Below are the code and all the weights of a small trained network. Each question names an input and a class and asks about switching units off, where a switched-off unit gives its printed mean instead of its output.

import numpy as np


def w(rows, s, z=0):
    codes = np.array(rows[::2]) - 128.0
    scale = np.full(codes.shape[1], s)
    scale[-1] = z or s
    return codes * scale


def f(y):
    return y / 2 * (1 + np.tanh(0.7978845608 * (y + 0.044715 * y**3)))


def log_softmax(a):
    a = a - a.max(-1, keepdims=True)
    return a - np.log(np.exp(a).sum(-1, keepdims=True))


def net(x, mask):
    res = np.array(x, float).reshape(1, 7) / 4 @ E
    y = f(res @ A[0][:, :-1].T + A[0][:, -1])
    res = res + np.where(mask, y, B[0][:, -1]) @ B[0][:, :-1]
    return log_softmax(res[-1] @ U[:, :-1].T + U[:, -1])


A, B = {}, {}
E = w([
[10,130,127,129,128,131],'x0',
[128,127,128,129,128,127],'x1',
[128,127,128,129,128,128],'x2',
[128,128,128,128,128,128],'x3',
[128,127,128,129,128,128],'x4',
[130,114,11,128,128,138],'x5',
[129,125,129,133,6,131],'x6',
],0.013)
A[0] = w([
[159,132,94,127,127,116,120],'n1',
[64,127,190,127,128,120,119],'n2',
[194,138,128,130,127,132,253],'n3',
[129,124,131,127,143,132,220],'n4',
[4,133,125,129,127,120,191],'n5',
[125,127,128,128,126,128,91],'n6',
[128,127,128,127,132,128,156],'n7',
[128,127,132,133,15,150,180],'n8',
[124,127,129,128,126,128,105],'n9',
[189,122,198,135,129,121,169],'n10',
[127,130,163,125,93,124,115],'n11',
[126,119,92,122,93,127,99],'n12',
[136,115,150,134,137,142,182],'n13',
[129,122,76,120,83,126,99],'n14',
[126,129,184,128,71,129,118],'n15',
[126,126,125,128,123,129,109],'n16',
[127,131,166,127,90,126,117],'n17',
[129,122,41,130,200,130,136],'n18',
[183,133,65,123,128,132,131],'n19',
[125,128,129,128,130,128,124],'n20',
[79,125,69,135,128,146,95],'n21',
[128,119,76,122,80,126,90],'n22',
[93,119,93,135,125,140,102],'n23',
[149,135,134,129,107,134,117],'n24',
[128,140,200,113,196,130,177],'n25',
[130,128,129,127,134,129,201],'n26',
],0.017,0.0063)
B[0] = w([
[117,89,126,147,100,151,151],'n1',
[97,97,195,169,70,174,208],'n2',
[234,72,159,117,139,103,201],'n3',
[152,137,156,126,156,148,159],'n4',
[3,210,129,141,133,161,255],'n5',
[118,128,120,129,121,124,123],'n6',
[135,130,135,127,135,133,135],'n7',
[121,135,104,131,14,41,218],'n8',
[119,128,124,129,123,125,125],'n9',
[173,178,93,82,186,71,213],'n10',
[108,127,137,88,102,118,161],'n11',
[118,116,90,170,138,110,150],'n12',
[162,158,171,130,144,117,154],'n13',
[132,113,73,193,135,118,162],'n14',
[104,122,157,55,87,117,187],'n15',
[121,125,120,130,124,124,125],'n16',
[110,128,138,82,99,119,165],'n17',
[103,82,136,30,136,192,208],'n18',
[121,52,145,165,86,184,180],'n19',
[126,132,127,128,127,131,128],'n20',
[115,138,60,91,191,98,177],'n21',
[127,115,77,196,141,109,162],'n22',
[106,128,87,112,161,97,157],'n23',
[159,165,84,119,85,151,141],'n24',
[170,170,131,226,177,127,228],'n25',
[143,130,144,127,142,136,148],'n26',
],0.038,0.017)
U = w([
[213,152,151,165,250,100,252],'0',
[188,134,123,19,105,56,130],'1',
[164,39,189,58,132,215,191],'2',
[180,68,113,246,75,122,79],'3',
[103,178,184,254,172,199,179],'4',
[62,139,175,93,50,146,43],'5',
[77,163,112,6,195,173,120],'6',
[87,184,44,195,156,71,10],'7',
],0.0044,0.0017)

Each question gives the input, the list of numbers given to net, and the class t.
The units are the neurons (one row each of A and B). Each row of codes is followed by its name. A weight is (code - 128) times the scale printed after its matrix; where a second scale follows, it is the last column's (A, B and U).
mask holds one flag per neuron, in row order. A switched-off neuron (its flag False) gives its mean, the last column of its row in B, instead of its output. The means were averaged over made-up inputs and are rounded, as every weight is.
A unit's drop is (log p(t) with every unit on - log p(t) with that unit switched off) / (log p(t) with every unit on - log p(t) with every unit switched off).
The circuit of an input: a set's keep is (log p(t) with only the set's units on - log p(t) with every unit switched off) / (log p(t) with every unit on - log p(t) with every unit switched off). Starting from the 12 units with the biggest drops (on a tie, the unit counted first), units are removed one at a time, each time the one whose removal leaves the highest keep (on an exact tie, the one counted first), for as long as the keep stays at least 0.8.
circuit, biggest first: the units of the circuit, biggest drop first
most important unit: the unit with the biggest drop
k most important neurons: the k neurons with the biggest drops, biggest first
drop of u: that unit's drop, to one decimal
input [7,3,-4,3,6,8,-2], class 6: circuit, biggest first -> [n18]
input [-1,1,1,-5,6,2,-8], class 2: circuit, biggest first -> [n18 n5]
input [3,-8,-2,-7,1,1,1], class 7: 2 most important neurons -> [n18 n15]
input [-6,5,-8,8,4,2,0], class 2: 3 most important neurons -> [n25 n8 n19]
input [0,2,-8,-5,-7,2,7], class 3: 2 most important neurons -> [n5 n10]
input [-6,-8,3,2,6,1,5], class 3: 2 most important neurons -> [n19 n18]
input [-2,-2,3,-7,4,-1,0], class 0: 2 most important neurons -> [n8 n18]
input [0,-4,0,-3,3,0,-1], class 0: 4 most important neurons -> [n5 n2 n8 n18]
input [-6,7,-6,-6,0,4,0], class 2: 3 most important neurons -> [n25 n18 n8]
input [-4,4,1,2,8,-3,0], class 0: 2 most important neurons -> [n8 n18]
input [-4,4,-5,-6,8,1,1], class 3: 4 most important neurons -> [n18 n15 n19 n21]
input [6,1,3,3,-1,1,-7], class 6: 2 most important neurons -> [n18 n21]
input [-4,-4,-5,8,4,3,1], class 3: drop of n15 -> 0.1
input [-5,-6,-7,4,-7,-7,1], class 1: most important unit -> n15
input [3,-7,-1,-4,0,5,-1], class 6: drop of n18 -> 0.2
input [8,-6,1,-1,-8,1,-8], class 6: drop of n18 -> 6.2
